Below is a small trained network, with its code and all its weights. Each question gives an input and a target symbol and asks what happens when units are switched off, that is, made to give their printed mean instead of their output.

import numpy as np


def w(rows, s, z=0):
    codes = np.array(rows[::2]) - 128.0
    scale = np.full(codes.shape[1], s)
    scale[-1] = z or s
    return codes * scale


def norm(h):
    return h / np.sqrt((h * h).mean(-1, keepdims=True) + 1e-5)


def f(y):
    return np.maximum(y, 0)


def softmax(a):
    e = np.exp(a - a.max(-1, keepdims=True))
    return e / e.sum(-1, keepdims=True)


def log_softmax(a):
    a = a - a.max(-1, keepdims=True)
    return a - np.log(np.exp(a).sum(-1, keepdims=True))


def net(x, mask):
    ids = ['βγδεηθμξπστφψ'.index(c) for c in x.split()]
    T = len(ids)
    res = E[ids] + P[:T]
    r = norm(res)
    for j in range(3):
        rows = slice(2 * j, 2 * j + 2)
        q, k, v = (r @ M[0][rows].T for M in (Q, K, V))
        z = softmax(np.where(np.tri(T) > 0, q @ k.T / 2**0.5, -1e9)) @ v
        o = O[0][rows]
        res = res + np.where(mask[j], z, o[:, -1]) @ o[:, :-1]
    y = f(norm(res) @ A[0][:, :-1].T + A[0][:, -1])
    res = res + np.where(mask[3:19], y, B[0][:, -1]) @ B[0][:, :-1]
    return log_softmax(norm(res)[-1] @ U[:, :-1].T + U[:, -1])


Q, K, V, O, A, B = {}, {}, {}, {}, {}, {}
E = w([
[144,163,80,115],'β',
[141,134,120,123],'γ',
[145,172,70,122],'δ',
[131,196,49,133],'ε',
[195,76,167,110],'η',
[200,76,161,125],'θ',
[207,76,164,113],'μ',
[123,190,44,157],'ξ',
[125,190,69,120],'π',
[179,60,199,79],'σ',
[81,84,179,185],'τ',
[43,202,94,188],'φ',
[152,250,174,124],'ψ',
],0.017)
P = w([
[254,197,29,107],'0',
[199,158,62,161],'1',
[125,129,69,30],'2',
[128,136,79,39],'3',
[113,128,101,58],'4',
[111,99,119,58],'5',
[109,87,133,72],'6',
[105,91,131,95],'7',
[104,80,148,107],'8',
[97,82,139,112],'9',
[88,88,135,113],'10',
],0.0085)
Q[0] = w([
[56,120,182,158],'head 1',
[135,250,51,221],'head 1',
[225,152,200,159],'head 2',
[154,121,145,125],'head 2',
[70,119,117,97],'head 3',
[111,192,97,135],'head 3',
],0.014)
K[0] = w([
[114,135,165,154],'head 1',
[114,104,2,144],'head 1',
[123,119,119,109],'head 2',
[118,155,137,189],'head 2',
[78,94,115,129],'head 3',
[96,167,165,129],'head 3',
],0.016)
V[0] = w([
[164,2,207,77],'head 1',
[125,124,194,159],'head 1',
[113,186,239,176],'head 2',
[8,26,125,162],'head 2',
[101,142,69,117],'head 3',
[139,243,229,50],'head 3',
],0.0085)
O[0] = w([
[173,132,124,198,125],'head 1',
[122,103,96,114,76],'head 1',
[112,95,181,37,39],'head 2',
[148,1,41,129,1],'head 2',
[108,118,86,221,127],'head 3',
[28,127,199,134,82],'head 3',
],0.0089,0.0034)
A[0] = w([
[65,96,152,12,252],'neuron 1',
[141,172,185,94,58],'neuron 2',
[18,63,30,134,150],'neuron 3',
[211,89,8,122,150],'neuron 4',
[199,126,189,87,251],'neuron 5',
[93,153,150,215,7],'neuron 6',
[67,73,150,225,29],'neuron 7',
[52,143,38,105,226],'neuron 8',
[94,73,139,116,75],'neuron 9',
[211,117,37,106,246],'neuron 10',
[171,111,160,23,224],'neuron 11',
[152,62,137,125,108],'neuron 12',
[174,145,129,212,174],'neuron 13',
[81,193,72,132,213],'neuron 14',
[133,190,89,144,46],'neuron 15',
[171,121,149,127,121],'neuron 16',
],0.011,0.0028)
B[0] = w([
[80,201,227,98,212],'neuron 1',
[104,146,130,200,171],'neuron 2',
[61,70,160,162,194],'neuron 3',
[87,97,201,77,236],'neuron 4',
[21,131,128,171,237],'neuron 5',
[201,176,149,48,163],'neuron 6',
[116,129,102,3,193],'neuron 7',
[210,32,243,208,231],'neuron 8',
[93,141,20,203,146],'neuron 9',
[195,128,247,66,253],'neuron 10',
[76,116,189,89,213],'neuron 11',
[47,124,91,92,190],'neuron 12',
[142,70,214,120,236],'neuron 13',
[152,41,172,168,244],'neuron 14',
[186,26,93,74,183],'neuron 15',
[148,154,123,210,176],'neuron 16',
],0.0066,0.0063)
U = w([
[97,114,167,123,192],'β',
[153,164,97,123,111],'γ',
[136,157,144,160,50],'δ',
[152,171,110,115,69],'ε',
[124,145,189,197,1],'η',
[197,119,125,191,91],'θ',
[159,174,140,140,39],'μ',
[5,224,155,107,128],'ξ',
[130,163,112,146,91],'π',
[66,62,102,200,248],'σ',
[144,66,168,25,113],'τ',
[130,177,110,124,66],'φ',
[158,187,227,96,235],'ψ',
],0.011,0.0045)

Each question gives the input, a string of symbols that net reads in full, and the target symbol t.
The units are the heads (2 rows each of Q, K, V and O) and the neurons (one row each of A and B). Each row of codes is followed by its name. A weight is (code - 128) times the scale printed after its matrix; where a second scale follows, it is the last column's (O, A, B and U).
mask holds one flag per unit, heads first, then neurons. A switched-off unit (its flag False) gives its mean, the last column of its rows in O or B, instead of its output. The means were averaged over made-up inputs and are rounded, as every weight is.
A unit's drop is (log p(t) with every unit on - log p(t) with that unit switched off) / (log p(t) with every unit on - log p(t) with every unit switched off).
The circuit of an input: a set's keep is (log p(t) with only the set's units on - log p(t) with every unit switched off) / (log p(t) with every unit on - log p(t) with every unit switched off). Starting from the 12 units with the biggest drops (on a tie, the unit counted first), units are removed one at a time, each time the one whose removal leaves the highest keep (on an exact tie, the one counted first), for as long as the keep stays at least 0.8.
circuit, biggest first: the units of the circuit, biggest drop first
most important unit: the unit with the biggest drop
top k neurons: the k neurons with the biggest drops, biggest first
which heads matter: for each layer, one digit per head in row order, 1 if its drop is at least 0.15 and else 0, layers parted by /
drop of u: that unit's drop, to one decimal
input σ μ σ ψ θ τ, target ξ: top 3 neurons	neuron 8; neuron 10; neuron 14
input τ ε μ ψ ε θ, target ξ: most important unit	neuron 5
input γ δ σ τ τ, target τ: top 3 neurons	neuron 7; neuron 6; neuron 5
input σ ψ β, target ξ: circuit, biggest first	head 3; neuron 10
input σ β μ τ τ δ φ, target σ: circuit, biggest first	neuron 10; neuron 14
input ξ τ η φ, target σ: which heads matter	001
input σ θ ψ δ, target ξ: top 2 neurons	neuron 10; neuron 13
input σ σ φ τ δ δ ψ μ, target ξ: top 2 neurons	neuron 5; neuron 8
input μ μ ξ ξ θ ε π θ μ θ ξ, target σ: top 2 neurons	neuron 10; neuron 3
input τ τ τ τ θ ξ ξ θ ε γ ψ, target ξ: top 2 neurons	neuron 10; neuron 13
input τ ψ ψ μ, target ξ: which heads matter	000
input σ σ τ ε φ η τ τ τ, target σ: top 2 neurons	neuron 10; neuron 9
input ξ ψ δ, target ξ: top 2 neurons	neuron 10; neuron 13
input γ τ ξ, target τ: circuit, biggest first	neuron 15
input τ τ ξ, target τ: drop of neuron 10	-0.1
input τ β ξ τ, target τ: drop of neuron 7	0.3
input τ β ξ σ σ ξ φ η θ γ ξ, target σ: drop of neuron 3	0.3
input θ τ τ ε, target τ: drop of neuron 8	-0.1
